Below are the code and all the weights of a small trained network. Each question names an input and a target symbol and asks about switching units off, where a switched-off unit gives its printed mean instead of its output.

import numpy as np


def w(rows, s, z=0):
    codes = np.array(rows[::2]) - 128.0
    scale = np.full(codes.shape[1], s)
    scale[-1] = z or s
    return codes * scale


def f(y):
    return np.maximum(y, 0)


def softmax(a):
    e = np.exp(a - a.max(-1, keepdims=True))
    return e / e.sum(-1, keepdims=True)


def log_softmax(a):
    a = a - a.max(-1, keepdims=True)
    return a - np.log(np.exp(a).sum(-1, keepdims=True))


def net(x, mask):
    ids = ['ΛΨΩαγεζητφ'.index(c) for c in x.split()]
    T = len(ids)
    res = E[ids] + P[:T]
    r = res
    for j in range(3):
        rows = slice(4 * j, 4 * j + 4)
        q, k, v = (r @ M[0][rows].T for M in (Q, K, V))
        z = softmax(np.where(np.tri(T) > 0, q @ k.T / 4**0.5, -1e9)) @ v
        o = O[0][rows]
        res = res + np.where(mask[j], z, o[:, -1]) @ o[:, :-1]
    y = f(res @ A[0][:, :-1].T + A[0][:, -1])
    res = res + np.where(mask[3:15], y, B[0][:, -1]) @ B[0][:, :-1]
    return log_softmax(res[-1] @ U[:, :-1].T + U[:, -1])


Q, K, V, O, A, B = {}, {}, {}, {}, {}, {}
E = w([
[147,117,115,141],'Λ',
[180,229,123,125],'Ψ',
[120,159,170,249],'Ω',
[139,67,131,147],'α',
[199,172,115,62],'γ',
[182,166,103,150],'ε',
[182,189,170,125],'ζ',
[87,141,43,81],'η',
[136,245,200,62],'τ',
[166,107,173,70],'φ',
],0.019)
P = w([
[134,110,7,113],'0',
[178,108,45,110],'1',
[203,113,71,86],'2',
[217,108,131,110],'3',
[231,86,166,125],'4',
[254,107,183,130],'5',
],0.0061)
Q[0] = w([
[145,107,204,83],'h1',
[206,101,74,172],'h1',
[210,155,153,103],'h1',
[250,188,131,123],'h1',
[190,100,121,71],'h2',
[254,185,71,59],'h2',
[76,119,197,101],'h2',
[130,185,93,77],'h2',
[63,79,116,124],'h3',
[233,145,82,157],'h3',
[172,74,195,128],'h3',
[13,176,85,124],'h3',
],0.0097)
K[0] = w([
[185,126,80,159],'h1',
[229,103,128,171],'h1',
[80,64,110,110],'h1',
[134,97,185,134],'h1',
[206,93,125,108],'h2',
[138,106,184,6],'h2',
[160,125,164,215],'h2',
[102,88,139,133],'h2',
[150,90,72,136],'h3',
[187,131,208,135],'h3',
[12,127,212,161],'h3',
[31,114,91,121],'h3',
],0.013)
V[0] = w([
[91,142,140,52],'h1',
[154,90,156,158],'h1',
[251,180,150,115],'h1',
[117,155,80,171],'h1',
[176,81,152,133],'h2',
[95,139,132,91],'h2',
[182,133,148,82],'h2',
[168,140,163,173],'h2',
[184,170,222,102],'h3',
[175,127,124,180],'h3',
[137,77,164,81],'h3',
[112,92,85,64],'h3',
],0.014)
O[0] = w([
[152,145,79,102,96],'h1',
[120,67,106,186,140],'h1',
[144,195,143,77,254],'h1',
[59,185,133,154,128],'h1',
[217,96,181,122,154],'h2',
[38,108,117,34,129],'h2',
[247,142,188,95,234],'h2',
[156,181,82,133,132],'h2',
[76,63,2,74,249],'h3',
[147,165,101,200,161],'h3',
[144,44,60,58,120],'h3',
[156,69,166,122,108],'h3',
],0.0077,0.0097)
A[0] = w([
[94,102,88,246,143],'n1',
[180,132,197,187,124],'n2',
[88,95,203,124,158],'n3',
[119,162,55,147,225],'n4',
[146,70,134,149,253],'n5',
[90,165,109,144,141],'n6',
[156,146,156,72,91],'n7',
[145,179,144,114,114],'n8',
[166,118,163,100,93],'n9',
[146,99,184,99,65],'n10',
[109,172,109,140,90],'n11',
[170,186,68,126,120],'n12',
],0.013,0.0054)
B[0] = w([
[185,147,70,34,173],'n1',
[96,221,79,166,184],'n2',
[45,202,77,175,138],'n3',
[138,133,225,72,195],'n4',
[160,254,196,49,179],'n5',
[124,83,81,165,154],'n6',
[107,84,86,165,230],'n7',
[154,63,72,126,190],'n8',
[121,103,16,161,197],'n9',
[96,127,148,171,163],'n10',
[91,14,169,170,154],'n11',
[56,39,225,202,252],'n12',
],0.0067,0.015)
U = w([
[172,147,148,235,162],'Λ',
[179,84,255,147,127],'Ψ',
[170,223,169,102,105],'Ω',
[112,135,186,14,120],'α',
[65,144,135,80,228],'γ',
[145,102,206,229,1],'ε',
[212,108,98,144,116],'ζ',
[144,101,146,179,75],'η',
[60,161,84,162,84],'τ',
[226,218,238,45,158],'φ',
],0.0077,0.0071)

Each question gives the input, a string of symbols that net reads in full, and the target symbol t.
The units are the heads (4 rows each of Q, K, V and O) and the neurons (one row each of A and B). Each row of codes is followed by its name. A weight is (code - 128) times the scale printed after its matrix; where a second scale follows, it is the last column's (O, A, B and U).
mask holds one flag per unit, heads first, then neurons. A switched-off unit (its flag False) gives its mean, the last column of its rows in O or B, instead of its output. The means were averaged over made-up inputs and are rounded, as every weight is.
A unit's drop is (log p(t) with every unit on - log p(t) with that unit switched off) / (log p(t) with every unit on - log p(t) with every unit switched off).
The circuit of an input: a set's keep is (log p(t) with only the set's units on - log p(t) with every unit switched off) / (log p(t) with every unit on - log p(t) with every unit switched off). Starting from the 12 units with the biggest drops (on a tie, the unit counted first), units are removed one at a time, each time the one whose removal leaves the highest keep (on an exact tie, the one counted first), for as long as the keep stays at least 0.8.
circuit, biggest first: the units of the circuit, biggest drop first
k most important neurons: the k neurons with the biggest drops, biggest first
heads that matter: for each layer, one digit per head in row order, 1 if its drop is at least 0.15 and else 0, layers parted by /
input ε γ ζ τ, target α: 2 most important neurons : n2; n4
input ε τ ε α α, target φ: most important neuron : n5
input Λ γ ε γ φ α, target φ: circuit, biggest first : n5; n12
input Ω Λ α, target Ω: 2 most important neurons : n2; n12
input ε Ω ε, target Λ: circuit, biggest first : h3; h2
input α ε α ε, target φ: heads that matter : 110
input Ψ Ω α ζ Λ, target φ: heads that matter : 100
input τ Λ ε, target γ: heads that matter : 011
input ε ζ φ Ψ, target ζ: heads that matter : 110
input τ Ω γ η τ τ, target α: heads that matter : 001
input η α τ Ψ ε, target α: circuit, biggest first : h3; h2; n4
input η Λ Λ φ γ, target ζ: circuit, biggest first : h2; n9; h3
input α Ω ε ε ε Λ, target Λ: 2 most important neurons : n2; n5
input ε Λ ζ ε, target Ψ: 2 most important neurons : n12; n4
input Ω α ε ε γ Λ, target Λ: 4 most important neurons : n2; n4; n1; n9
input ε Λ γ φ φ ε, target ζ: heads that matter : 111
input Ω γ Λ φ, target ζ: heads that matter : 010
input ε ε Ψ ζ, target Ψ: 3 most important neurons : n12; n4; n2
input η α η Ψ, target γ: circuit, biggest first : h2
input Λ τ ζ, target γ: circuit, biggest first : h3
input Ψ α α φ φ Ψ, target ζ: circuit, biggest first : h3; h1
